x =
184,173,197,185,174,198,199,204,126,206,204
142,153,143,146,150,142,140,140,172,145,142
148,170,140,146,169,142,138,138,220,139,136
165,200,145,161,185,142,138,139,254,138,134
129,141,133,128,135,136,132,136,211,133,134
140,142,154,142,161,157,162,156,59,162,160
208,223,208,203,210,209,208,215,157,214,214
x[-7, -11] = 184
x[5, 0] = 140
x[-5, -1] = 136
x[:, -8] = [185, 146, 146, 161, 128, 142, 203]
x[3, 10] = 134
x[0, -2] = 206
x[1, 4] = 150
x[1] = [142, 153, 143, 146, 150, 142, 140, 140, 172, 145, 142]
x[1, 6] = 140
x[:, 6] = [199, 140, 138, 138, 132, 162, 208]
x[:, 0] = [184, 142, 148, 165, 129, 140, 208]
x[2, -5] = 138
x[6, -6] = 209
x[-3, 1] = 141
x[1, -9] = 143
x[0] = [184, 173, 197, 185, 174, 198, 199, 204, 126, 206, 204]
x[:, 1] = [173, 153, 170, 200, 141, 142, 223]
x[-3, -7] = 135
x[3, -4] = 139
x[3, -7] = 185
x[0, -3] = 126
x[2] = [148, 170, 140, 146, 169, 142, 138, 138, 220, 139, 136]
x[6, 2] = 208
x[-5, 7] = 138

W =
[[ 26  33 -14   4  -8  31 -15 -16   0 -32 -22  26 -16 -33]
 [ 25  20  -3   9   0  21 -11 -10   6 -22 -17  25  -5 -23]
 [-44 -32  16  15  -4 -42  -6 -16  13  44  11 -45  15  40]]
W[0,0] => 26
W[0,12] => -16
W[0,9] => -32
W[2] => [-44, -32, 16, 15, -4, -42, -6, -16, 13, 44, 11, -45, 15, 40]
W[0,5] => 31
W[1,8] => 6
W[2,5] => -42
W[1,3] => 9
W[1,5] => 21
W[0,10] => -22
W[0,3] => 4
W[1,12] => -5
W[0,7] => -16
W[2,11] => -45
W[:, 1] => [33, 20, -32]
W[:, 9] => [-32, -22, 44]
W[:, 4] => [-8, 0, -4]
W[1] => [25, 20, -3, 9, 0, 21, -11, -10, 6, -22, -17, 25, -5, -23]
W[2,1] => -32

a =
[[117 183 147  83 111  80 160 113]
 [141 165 122  94 136  94 166 134]
 [137  84 120 170 148 172  99 144]
 [126 165 135  96 124  96 153 124]
 [120 178 141  86 117  84 158 117]
 [ 48 110 209 167  49 156  76  51]
 [133 112 125 140 144 144 119 136]
 [158 165 108  98 147  96 177 150]
 [129 166 133  94 126  94 156 125]
 [234  91  46 152 220 163 174 209]
 [134 174 129  88 129  87 163 128]
 [130 176 135  88 126  87 161 124]
 [174 148  92 105 166 110 167 167]
 [129 168 133  94 125  93 157 127]]
a[0, 0]	117
a[8]	[129, 166, 133, 94, 126, 94, 156, 125]
a[6, 4]	144
a[12, 0]	174
a[6]	[133, 112, 125, 140, 144, 144, 119, 136]
a[13, 4]	125
a[8, 2]	133
a[12, 4]	166
a[5, 5]	156
a[9, 7]	209
a[:, 4]	[111, 136, 148, 124, 117, 49, 144, 147, 126, 220, 129, 126, 166, 125]
a[0, 7]	113
a[1]	[141, 165, 122, 94, 136, 94, 166, 134]
a[5, 1]	110
a[5, 6]	76
a[:, 6]	[160, 166, 99, 153, 158, 76, 119, 177, 156, 174, 163, 161, 167, 157]
a[12, 2]	92
a[4, 7]	117
a[12, 5]	110
a[:, 2]	[147, 122, 120, 135, 141, 209, 125, 108, 133, 46, 129, 135, 92, 133]
a[13, 2]	133
a[0, 1]	183
a[10, 3]	88
a[13, 3]	94
a[8, 1]	166
a[9, 1]	91
a[0, 4]	111
a[3, 3]	96
a[:, 3]	[83, 94, 170, 96, 86, 167, 140, 98, 94, 152, 88, 88, 105, 94]
a[10, 6]	163
a[4, 6]	158
a[2, 5]	172
a[8, 3]	94
a[4, 1]	178
a[13, 7]	127
a[5]	[48, 110, 209, 167, 49, 156, 76, 51]

grid = -7.973,-2.814,8.231,6.359,13.151,-3.524,-5.289,3.322,-14.137
grid[-9]	-7.973
grid[-2]	3.322
grid[5]	-3.524
grid[8]	-14.137
grid[4]	13.151

data =
1; 7; 2; 17; 4; 1; 4; 0; 1; 0
-1; 1; 1; 7; -2; 3; 1; -2; 0; -1
2; 3; 1; 21; 0; 1; 3; 0; 7; 0
0; 7; 2; 26; 2; 0; 1; 0; 12; 1
1; 2; 2; 43; 8; 1; 5; 1; 6; 1
3; 9; 2; 45; 4; 0; 6; 2; 7; 1
2; 8; 4; 39; 4; 1; 1; 1; 14; 2
2; 8; 1; 1; -3; 2; 2; -2; -1; -1
Indices start at 0.
(0, 0): 1
(2, 7): 0
(0, 9): 0
(2, 4): 0
(1, 3): 7
(6, 8): 14
(2, 5): 1
(0, 3): 17
(1, 8): 0
(5, 4): 4
(7, 1): 8
(1, 0): -1
(3, 0): 0
(5, 9): 1
(6, 2): 4
(0, 2): 2
(7, 5): 2
(5, 3): 45
(7, 2): 1
(3, 1): 7
(6, 4): 4
(6, 7): 1
(3, 6): 1
(4, 0): 1
(3, 7): 0
(4, 5): 1
(4, 4): 8
(7, 6): 2
(4, 8): 6
(2, 6): 3
(5, 8): 7
(5, 6): 6
(2, 8): 7
(7, 8): -1
(3, 3): 26
